Moves between states:
φ: Q363->Q145, Q590->Q977, Q190->Q371, Q436->Q565, Q286->Q113, Q368->Q810, Q907->Q484, Q402->Q674, Q79->Q134, Q810->Q624, Q25->Q796, Q624->Q359, Q262->Q408, Q409->Q905, Q892->Q190, Q152->Q697, Q408->Q161, Q956->Q402, Q484->Q436, Q84->Q25, Q441->Q143, Q872->Q391, Q668->Q38, Q359->Q377, Q117->Q164, Q375->Q752, Q206->Q907, Q639->Q503, Q876->Q80, Q177->Q78, Q89->Q65, Q813->Q496, Q533->Q846, Q62->Q19, Q80->Q262, Q19->Q639, Q710->Q351, Q68->Q260, Q980->Q892, Q17->Q152, Q613->Q523, Q523->Q976, Q977->Q613, Q662->Q363, Q178->Q714, Q164->Q441, Q113->Q177, Q674->Q813, Q405->Q117, Q65->Q17, Q391->Q375, Q145->Q354, Q846->Q535, Q351->Q79, Q848->Q710, Q354->Q516, Q965->Q980, Q675->Q872, Q38->Q533, Q905->Q178, Q622->Q409, Q260->Q84, Q883->Q62, Q78->Q183
κ: Q590->Q876, Q436->Q639, Q286->Q668, Q368->Q405, Q907->Q62, Q503->Q714, Q402->Q260, Q79->Q813, Q810->Q117, Q25->Q152, Q624->Q164, Q976->Q161, Q262->Q391, Q409->Q980, Q408->Q375, Q956->Q68, Q484->Q19, Q84->Q17, Q441->Q78, Q872->Q363, Q359->Q441, Q117->Q113, Q134->Q496, Q796->Q697, Q375->Q354, Q206->Q883, Q639->Q178, Q876->Q675, Q177->Q533, Q813->Q25, Q62->Q409, Q752->Q516, Q496->Q796, Q80->Q872, Q19->Q905, Q710->Q402, Q68->Q89, Q714->Q371, Q613->Q262, Q523->Q408, Q977->Q80, Q183->Q535, Q178->Q190, Q164->Q177, Q113->Q38, Q674->Q84, Q405->Q286, Q391->Q145, Q351->Q674, Q848->Q956, Q377->Q143, Q675->Q662, Q905->Q892, Q622->Q965, Q260->Q65, Q883->Q622, Q78->Q846, Q161->Q752, Q565->Q503, Q143->Q183
ψ: Q363->Q38, Q590->Q368, Q190->Q152, Q436->Q79, Q286->Q622, Q368->Q206, Q907->Q710, Q503->Q496, Q810->Q907, Q624->Q484, Q976->Q377, Q262->Q164, Q409->Q260, Q892->Q17, Q408->Q441, Q371->Q697, Q484->Q351, Q441->Q639, Q516->Q535, Q872->Q113, Q668->Q965, Q359->Q436, Q117->Q62, Q375->Q78, Q206->Q848, Q639->Q813, Q876->Q405, Q177->Q905, Q533->Q892, Q62->Q402, Q752->Q183, Q80->Q117, Q19->Q674, Q714->Q796, Q980->Q65, Q613->Q624, Q523->Q359, Q977->Q810, Q662->Q668, Q183->Q714, Q178->Q25, Q164->Q19, Q113->Q409, Q405->Q883, Q535->Q371, Q391->Q177, Q145->Q533, Q846->Q190, Q354->Q846, Q377->Q565, Q965->Q89, Q675->Q286, Q38->Q980, Q905->Q84, Q622->Q68, Q883->Q956, Q78->Q178, Q161->Q143, Q565->Q134, Q143->Q503
τ: Q363->Q662, Q190->Q892, Q436->Q484, Q907->Q206, Q503->Q639, Q402->Q956, Q79->Q351, Q810->Q368, Q25->Q84, Q624->Q810, Q976->Q523, Q262->Q80, Q409->Q622, Q892->Q980, Q152->Q17, Q408->Q262, Q371->Q190, Q484->Q907, Q84->Q260, Q441->Q164, Q516->Q354, Q872->Q675, Q359->Q624, Q697->Q152, Q117->Q405, Q134->Q79, Q796->Q25, Q375->Q391, Q639->Q19, Q177->Q113, Q813->Q674, Q533->Q38, Q62->Q883, Q752->Q375, Q496->Q813, Q80->Q876, Q19->Q62, Q710->Q848, Q714->Q178, Q980->Q965, Q17->Q65, Q613->Q977, Q523->Q613, Q977->Q590, Q183->Q78, Q178->Q905, Q164->Q117, Q113->Q286, Q674->Q402, Q535->Q846, Q65->Q89, Q391->Q872, Q145->Q363, Q846->Q533, Q351->Q710, Q354->Q145, Q377->Q359, Q38->Q668, Q905->Q409, Q260->Q68, Q78->Q177, Q161->Q408, Q565->Q436, Q143->Q441
γ: Q363->Q872, Q190->Q178, Q286->Q405, Q503->Q565, Q402->Q710, Q25->Q813, Q262->Q613, Q409->Q62, Q892->Q905, Q152->Q25, Q408->Q523, Q371->Q714, Q956->Q848, Q84->Q674, Q441->Q359, Q516->Q752, Q872->Q80, Q668->Q286, Q697->Q796, Q117->Q810, Q796->Q496, Q375->Q408, Q639->Q436, Q876->Q590, Q177->Q164, Q89->Q68, Q813->Q79, Q533->Q177, Q62->Q907, Q752->Q161, Q496->Q134, Q80->Q977, Q19->Q484, Q68->Q956, Q714->Q503, Q980->Q409, Q17->Q84, Q662->Q675, Q183->Q143, Q178->Q639, Q164->Q624, Q113->Q117, Q674->Q351, Q405->Q368, Q535->Q183, Q65->Q260, Q391->Q262, Q145->Q391, Q846->Q78, Q354->Q375, Q965->Q622, Q675->Q876, Q38->Q113, Q905->Q19, Q622->Q883, Q260->Q402, Q883->Q206, Q78->Q441, Q161->Q976, Q143->Q377
δ: Q190->Q846, Q436->Q359, Q286->Q675, Q368->Q590, Q907->Q810, Q503->Q143, Q402->Q62, Q79->Q436, Q810->Q977, Q25->Q178, Q624->Q613, Q409->Q113, Q892->Q533, Q152->Q190, Q371->Q535, Q956->Q883, Q484->Q624, Q84->Q905, Q441->Q408, Q668->Q662, Q359->Q523, Q697->Q371, Q117->Q80, Q134->Q565, Q796->Q714, Q206->Q368, Q639->Q441, Q177->Q391, Q89->Q965, Q813->Q639, Q533->Q145, Q62->Q117, Q496->Q503, Q19->Q164, Q710->Q907, Q68->Q622, Q714->Q183, Q980->Q38, Q17->Q892, Q183->Q752, Q178->Q78, Q164->Q262, Q113->Q872, Q674->Q19, Q405->Q876, Q535->Q516, Q65->Q980, Q846->Q354, Q351->Q484, Q848->Q206, Q377->Q976, Q965->Q668, Q38->Q363, Q905->Q177, Q622->Q286, Q260->Q409, Q883->Q405, Q78->Q375, Q565->Q377, Q143->Q161

The rows follow the links: the fewer symbols apart two states are, the more alike their rows tend to be.

Each row is also shifted at random along 5 hidden directions that mean nothing.

Row, then state:
-184   193  -260   176   495   388    79   -25  -202   555   200   442   283  -420   276    91   162   -96    -1   101   -43  -396  -425   156   230   354   476   227   403   326   295   121  -111   -83   -63  -402   -91   -50 | Q662
-542   462  -214  -139   149   240   555  -148     9   672   195   258   -75   -10   357   203  -109  -219   -86  -121   153  -495  -504    51   -37   -17   -52  -262   130   251   375  -310   -79  -264  -157  -392    64  -119 | Q391
  46    31   242   119  -471  -292    82   200  -421  -249   228   -54  -437   422  -255   323  -116   193   402   520   115   -10    49   159  -594  -718  -829  -485  -181  -250  -187  -116  -326   -65   -33   388   292  -143 | Q19
-451  -222  -195  -254  -278  -166  -212   -45    72  -412  -137   -77  -104  -102  -673   290  -606   174   369  -147  -216   310   109  -239    89   -53  -239  -339   123  -126  -286    68   -15    62   173  -107   165  -254 | Q907
-161   242   347   256  -174  -315    75  -135    96  -239    51  -300   117   627    66  -457   230   463  -418    68   207  -404   449   219   -74   212  -334   442  -161    20   -54   239    48   -22  -712   370   320  -431 | Q25
 479  -160   -74   418   153   323   120    -7  -724   331   349   382  -316  -124     0   371  -146    57   523   435   -82   194  -450    86  -144  -541  -143  -439   276   180   -95   170  -529    24   287  -202   168   -14 | Q113
-443  -191    53  -265  -152   -49   223  -477    58  -293  -129  -582   -86   353  -285  -228  -202   287  -117  -144   251   239   315  -426  -225   -70  -614  -197   -95   125  -144   135   -12   417  -444   408    43     0 | Q674
-460  -129   433   608    73   357    64  -244  -215   548   248   125  -215   248   293  -104  -158   416  -350  -122    94  -107   157   164    26   -83  -206   -19  -133   315   220   167  -374   201  -591    -2   -17   214 | Q892
 196   517    46   166   169   285   159   262   362   582   233   676  -170  -255   402  -229  -147   -85  -479   -60   135  -698  -367  -279    68   118   237   117    41   105   639  -551   -29   -75  -343  -306    32   -80 | Q354
 917  -666    50   254   273   440  -744   257   268  -109    63   356  -271  -546  -265  -528  -519   182    21  -176  -250  1012   -82  -805   543   428   570   -45   -13    -8   -58   353  -171   686   203   -94    10   354 | Q622
 901  -270   161   477   397   399   -28   -74  -203   538    24   -59   167    -6   165   -18   -47    -9   109  -306  -423   385   -19   202   460   -31   528   248   -87   640   -95   446  -107   201   -22  -450   -94   192 | Q668
-105    15  -182  -181  -126  -373  -164   389   -84  -592     9  -128   205    87  -314   431   -86  -150   402   -45  -435    73   -78   564   494   378   181   -13    97  -365  -266   116   166  -632   526  -366   574  -810 | Q368
-583    39   182   540    48   191   -39  -514  -487   186   310   144   292   161   -12  -108   318   658   -99   563   258   -95    32   187   141   320  -200   302   350   142  -105   643  -321   244  -656   260   226  -241 | Q65
 244   -11  -505  -623   201   328   319    23    99   150   -15   222  -254  -460   -26   234  -182  -554   272   -59    98   336  -703  -798    28   -17   188  -718   318   -93   189  -255     0   183   595  -214   -99   329 | Q80
 -30   482  -142    37   105   458   373  -189   174   692   219   486  -254  -274   205   -52  -489    69   -55   -55   226  -567  -428  -324  -197  -281    49   -98   182   478   396  -331  -152   202  -544  -391  -267   110 | Q145
 675  -119   451   458   135   160   240    97    57   571    95   -63  -224   244   607  -270   111  -104  -367  -322   -75   -84   134   115    -1  -328    72   -65  -501   333   265  -193  -126    76  -165  -208   -71   411 | Q846
-481  -176   108  -334  -351  -279  -280   328   386  -496  -380  -236  -337    57    -2   -96  -175  -154  -104  -199    40   154   271  -267  -334  -192  -182  -281  -377  -513   -76  -443   190   122   333   357  -135   408 | Q436
 479   204  -306  -135   254   237   469  -224  -256   485   301   190     2   -41    74   376   -57  -212   331   -22    15  -128  -531   -45    -6  -209    83  -247   288   427   107     4  -100  -102    98  -383    25   -20 | Q872
-137    96  -254  -653    41  -204   314   235   412  -182  -287  -184  -167  -136   142    47    65  -724   -41  -299   -43   -82  -231  -174     5    38   155  -271  -105  -202   166  -580   344  -265   372   -73   -18    92 | Q523
-208  -142  -268    14   -12    18  -265    56  -143  -165  -127    46   464  -290   -94   511   -34  -224   461  -127  -469   230   -53   536   393   281   437    72   262   -12  -263   255   157  -303   506  -372   186  -159 | Q405
  42  -188   369   351   143   -68  -127    -2  -212    83   135    13  -111   259   417  -558   731   311  -654   476   394    97   293  -212  -235   104  -285   194  -155  -160   113   230  -217   256  -205   585  -133   259 | Q152
-641    19   -23   135  -296  -110  -134  -238  -252  -361   126   -38    86   199  -532   364  -503   480   412    40  -234   164   -28   416   389   149  -359  -180   286  -120  -239   435  -167  -131  -189  -223   537  -837 | Q62
 -11  -508  -250    -2  -101    29  -624  -268   -46  -320  -154   -54   103  -399  -461   144  -391   202   419  -161  -315   520   475  -205    74  -128   284   221   147    -8  -488   194   106   383   144    -1  -307   238 | Q883
 155    51   -77   115   445   321   596  -388  -215   690    79   -50    82    89   266   148    -7  -239    56  -321   -50   -66  -407   173   363   115   196  -101   229   670   142   217   -24   -41  -201  -641    85    21 | Q363
-308   133    66  -277  -401  -162   -35  -385   341  -356  -130  -317    40   184  -431  -458  -166   426   -95   -63   331  -361   611  -287  -487  -276  -419   241  -249    69  -107  -125   180   445  -595   489  -416   167 | Q813
-424   413  -572  -574  -140   -92   307   -99   106   -22    -1   -34    97  -242  -316   539  -382  -201   428   -35   -89  -256  -399   -29    59    38    45  -328   325   -56    27  -212   182  -362   251  -356   193  -428 | Q977
-371   175    10  -352  -380  -354    88   430   171  -320   103   218  -482    -9  -229   321  -434  -170   218   154    23  -141  -337  -112  -126  -163  -394  -570    31  -542   118  -469  -114  -394   336  -106   416  -373 | Q624
-156   301  -231  -580  -174  -170   515     0   117   -92  -102  -155   -32    19  -159   450  -283  -354   425  -196    33  -343  -242    20  -238  -298  -268  -444   129    12    12  -410   176  -297    92  -265    22  -264 | Q613
-558  -426   -90  -140    38     9     8  -532  -367  -333  -148  -549    87   342  -206  -105   226   270    78    62    86   658   252  -208   -11   228  -346   -96   197    30  -389   596    77   361   -90   417    33   123 | Q402

The symbols that take the first to the second take the third to the fourth, perhaps in another order. What is the fourth?
Answer with the state's name.
 375   265   131   175   265   284   708  -177  -257   675   129  -181    58   453   476    97   166  -223    34  -191    59  -154  -278   278    39  -193   -13  -241   -39   549   213    32   -96  -148  -175  -333    95    22
to 1129   205   -26   174   266   228   362   -16    57   397   230   209   228   -84    28    22  -114  -125   175  -141  -143  -174  -410   211   427    87   424   122   253   555   113   127    73   -78   -45  -566   160  -290
as -305   173  -174  -595    94    11   576   -91   497   391  -417  -510   127   118   339   145    36  -648  -124  -871  -112  -256    37   265    56    40   266   -78  -216   378   219  -478   510  -294    62  -438  -151   136
to Q80

  42   216  -182   110   404   417   162  -331  -120   576    87   338   370  -349   217    60    12  -159    19  -180   -81  -131  -243   216   276   220   637   320   384   473   144   118    43   -48  -137  -431  -265     2
to  439  -613   185   394    11   330    64  -453  -209   171   135  -170  -265    56  -262    61  -535   227   271  -142  -152   761    16  -362   123  -285  -122  -343    54   389  -196   508  -358   610  -141    42     9   380
as  218   252  -639  -526   -37   276     5  -179  -110   188    -8   394   283  -709  -200   386  -237  -286   511    78    45  -260  -193  -220  -260  -408   395   130   461   224   -58  -296    85    62   211  -198  -584   230
to Q907

-442   -21   160  -306  -377  -417  -294   386   482  -546  -167  -215  -189    54  -192  -126  -277   -72  -194  -124    -3     4   157    10   -15   108  -226  -116  -327  -568     2  -456   167  -213   178   163   262  -216
to -117    59    70  -381  -288  -306    19   -34   497  -704   -67  -395  -252   310  -531  -285  -400   178   -52  -163   140   141    74  -567    96   203  -523  -376    22  -212   -79   -62   216   204  -168   173   450  -464
as  577  -110   456   626   -31    75   -67    42    54   358   131    16  -251   237   291  -395   -21   274  -393   -97     5  -200   314     9  -152  -281   -62   189  -364   335   179   -42  -146   163  -432    63   -65   190
to Q17

 100    26  -219    98   508   368   347  -269  -560   810   131   180    34   -96   461   263   458  -212     1   149    14   139  -420    19   -88  -155   230  -240   254   400   116   161  -220    71   161  -209  -273   484
to  385   373  -486   -68   277   237   209   -75  -271   346   171   351   350  -350    -3   348    68  -216   193    75   -52  -277  -433   230   129    58   392   238   355   240    75   -60    28  -219    27  -459  -137  -226
as -543  -178   267   210    96   207   402  -937  -496   468    37  -642   192   700   221   -71   367   408  -116  -101   269    89   582   282  -372  -296  -454   211   -98   754  -205   596   -81   403  -686   438  -334   518
to Q260

 257    24  -289  -253  -172  -181  -233   266    48  -488  -120   136   150  -286  -454   390  -347  -179   577  -109  -281    84   -32   148   171    12   189   -89   209  -265  -296   -70   149  -355   424  -191   211  -385
to   39  -174    31   -54    27  -199  -233  -172   187  -572  -109  -380   363   263  -549  -256  -160   398    58  -157  -177   312   310   -66   535   625    44   350   183    21  -297   566   239   197  -223   135   371  -567
as  506   538   -15    16    43   -52   330   400     4   389   293   447   -75   -20   519   -15   421  -319  -234   208   224  -710  -253    51  -274  -238   -28   -55   -98   -44   512  -609   -75  -391   178   -68   -70    19
to Q190

 500   307    85  -135   173     7   519   218   309   430   -24   -94  -129   137   458   -74   111  -456  -299  -304    87  -328  -309    39    55    17   225  -100  -102   254   429  -419   127  -256    80  -268   -18    24
to  991   351    44   203   193   191   797  -117   -52   555   131   -92  -132   476   149   147   -94  -217    94  -177   -42  -310  -302   111   -73  -468   -85  -240     2   655   278  -112   -34   -78  -257  -317    40     1
as -1129     37     22   -517   -274   -155   -114    337    491   -194   -260     57   -159   -309     65    123   -358   -204   -103   -420     61   -330     72    -22   -139    120     23   -199   -251   -571    156   -707    122   -283    220   -112    -42     86
to Q164

 -53   436  -527  -134   212   504    23  -140   354   443   138   641   174  -798  -106   123  -674  -119    68  -208  -106  -502  -511  -288   475   260   801   223   397   257   332  -359   124   147  -222  -752  -129  -236
to  206   448  -110   303   223   284   360    42   -62   513   442   555    60  -101    46    77  -147     7    -9   233    55  -482  -637    35   265   160   197   -84   386   240   388    66  -254  -172  -235  -463   351  -545
as  -92   -89   477   -22  -399  -451   -65   268   498  -291  -329  -608  -219   552    -2  -253  -187   -78  -186  -603  -197   -57   538   359    32   -84  -322    32  -611  -115   -72  -278   254  -119  -141   -17   262   -91
to Q714

 182  -208   320   592   134   259  -277    43   344   260   -71    31   108   -18   220  -526  -189   262  -419  -550  -126  -129   353   253   451   322   459   612  -229   352   120   161    24   175  -483  -245  -100   202
to  243   246   312   237  -157  -101    80    20   140  -240   427   208  -314   318  -335  -416  -118   609  -355   475   416  -174   -81  -511  -124    68  -549   -58   112  -210   166   140  -286   222  -600   279   370  -582
as -120  -254   354   547   343   337   243  -101  -502   783   169    10  -372   338   693    -7   348  -138  -187   102    55   207  -141   155  -104  -312  -178  -392  -121   343   146   149  -343    20    85    67   -28   610
to Q622

 417   -63   135   111     4   -50  -580    81   314  -316    36   223    64  -175  -191  -679   135   434  -344   211   282   -47   240  -557   -15   235   104   535    51  -192   -93    17   111   508  -350   437  -288   138
to -411  -124   600   170  -267  -568   -72   417   247  -310  -220  -447  -175   536   238  -183   286   -31  -355  -348  -167    52   383   448   147   296  -336  -115  -524  -483    13  -162    93  -445    55   150   592  -257
as  -88    56   -25   -83  -208  -189  -274   281   230  -147  -352  -116   200  -173   142   163  -100  -247    60  -414  -300  -264   375   523    55  -137   425   519  -285   -28  -101  -358   369  -376   232  -229  -282   262
to Q523

 962  -317   148   332   309   199   252    25   -58   366   233  -101  -409   223  -168   183  -547   -88   418  -328  -422   707  -471   -78   505    37    64  -625    21   418     4   357  -247   101   303  -550   472  -123
to  398  -333   -70    68  -207  -125  -439    68    71  -581  -123  -110   143  -128  -644   103  -422   242   412  -148  -451   372   196    93   361   147   222   190    57   -44  -478   252   103   -52   196  -171   194  -479
as  522   -77   673   440  -220  -206    -4   291   245    15   -43  -257  -322   621   215  -384   -17   151  -386  -378   -98  -108   398   213   -48  -170  -265    74  -654   129   199   -90   -95   -19  -300   -34   268   -12
to Q674

-824  -117   122     0  -419   -59    14  -207   252   -62   -72  -240  -403   226  -321     9  -753   379    58  -432    88   -59   212  -188  -103  -313  -506  -423  -254    20   -45   -37   -75   232  -360   -19   252   -43
to -472   -31   -56  -414  -277  -306    46  -345   -88  -465  -130  -425    87   292  -398     0    41   200   179   211   269   139   356  -148  -578  -305  -708  -266    -4  -175  -186   -16    85   202  -224   500   -86     4
as -663  -123  -181   -47    -7   225    34  -233   -91   120   -73    -1   -34  -297  -235   557  -587   -86   531  -166  -180   190  -236    74   150   -25    62  -444   251     6  -111   128  -192   -84   236  -481   109  -183
to Q907

 437    41  -506  -554   271   298   404  -199   -60   286    20    90  -165  -303  -111   392  -145  -478   430   -29   -74   302  -431  -529  -206  -376    78  -522   241   309    81  -131    62   171   415  -200  -383   401
to  212   289  -421  -403     9  -287   173   122  -129  -260   -86   -60   309  -143  -331   503    38  -395   470   -92  -339  -140  -273   363   151    72   207   153   309   -72  -187  -105   298  -519   427  -347   200  -522
as  141  -218   174   721   523   327     2   171  -531   644   333   315  -160   164   474   105   301  -109   -47   273   -74   469  -546    66   481   278   143  -415   155    -4   181   396  -446     8   191  -289   449    38
to Q286

-1238    -45   -256   -355   -235    -61   -214   -474   -129   -421    -73   -211    210   -174   -425    126   -156    338     93    154    238    127    147   -227   -191    157   -326      2    343   -242   -292    204    136    205   -266    306   -134     -6
to  257    84   -33     2  -222  -353   -45   -18   -40  -604   336     9    54   181  -673  -155  -193   490   166   571   149   145   -71  -263   134   290  -494  -124   391  -276  -255   454  -209    31  -339   244   634  -893
as  193   195   450   254  -186   -52   192   268   270   381   -26    46  -254   273   353   -88  -158   -13  -286  -446  -135  -545   233   413   -71  -259   -15   109  -635   264   331  -440    -7  -253  -213  -314   111     4
to Q846

-419   166    96   269   -68   -55  -514   -44   152  -248    73   168   321  -162   -38  -459   299   440  -488   367   267  -406   399     8     2   440    96   768    65  -162   -33   210    85   212  -474   359  -151   -73
to  376   -10   392   664  -175  -206  -609   478  -290  -166   202   514   119  -163   195  -133   580   213  -177   646    77  -303   291   426  -264  -133   151   581  -258  -389  -190   -15  -188   -50    75   473  -223   177
as -684   240  -169  -329  -581  -337    61  -277  -272  -359   -70  -260  -146   174  -468   542  -325   172   490   159   114  -397   419   311  -892  -831  -750   -94  -100   -40  -297  -235    50   -52  -260   371  -294    34
to Q624

-748  -110   109  -134  -102  -115    -8  -214   371  -279   -15  -392  -150   345  -220  -414  -162   315  -298   -54   304   172   121  -440    69   468  -478  -184    73  -236   -41   208    18   283  -360   205   423  -205
to  -77  -217  -177  -215    -5  -379  -281   -16  -182  -708  -116  -273   214    28  -358    -4   424    75   125   387    -7   532   212  -151    58   399  -187     4   222  -371  -432   353   131    49   353   420    -2  -164
as -158   -94    22  -281  -275    74   108   226   365   137   125   311  -827  -234   -83   170  -733  -220   130  -170   132    90  -399  -505  -192  -427  -307  -855  -193  -249   249  -633  -208    63   177  -192    39   251
to Q368

-1151    279   -360   -314   -318    -39   -224     94    -64   -264    110    351     38   -464   -391    581   -560     41    409    181    -47   -245   -292    145     60     41   -126   -332    361   -449    -39   -165    -51   -230    209   -370    220   -474
to  -54   401  -585  -246   134    61    50   135  -479   -25    83   454   443  -464    80   562   534  -387   463   609   -79  -319  -447   299  -186    36   301    76   450  -220    51   -59   -38  -425   537  -120  -203   -52
as -939    -9   -44  -408  -205  -208  -112  -117   265  -416  -362  -478   154   163  -106  -217   125    96  -252  -166   207    50   497  -103  -131   298  -266   102  -117  -313  -225   -14   279   109  -143   403  -158   -36
to Q19

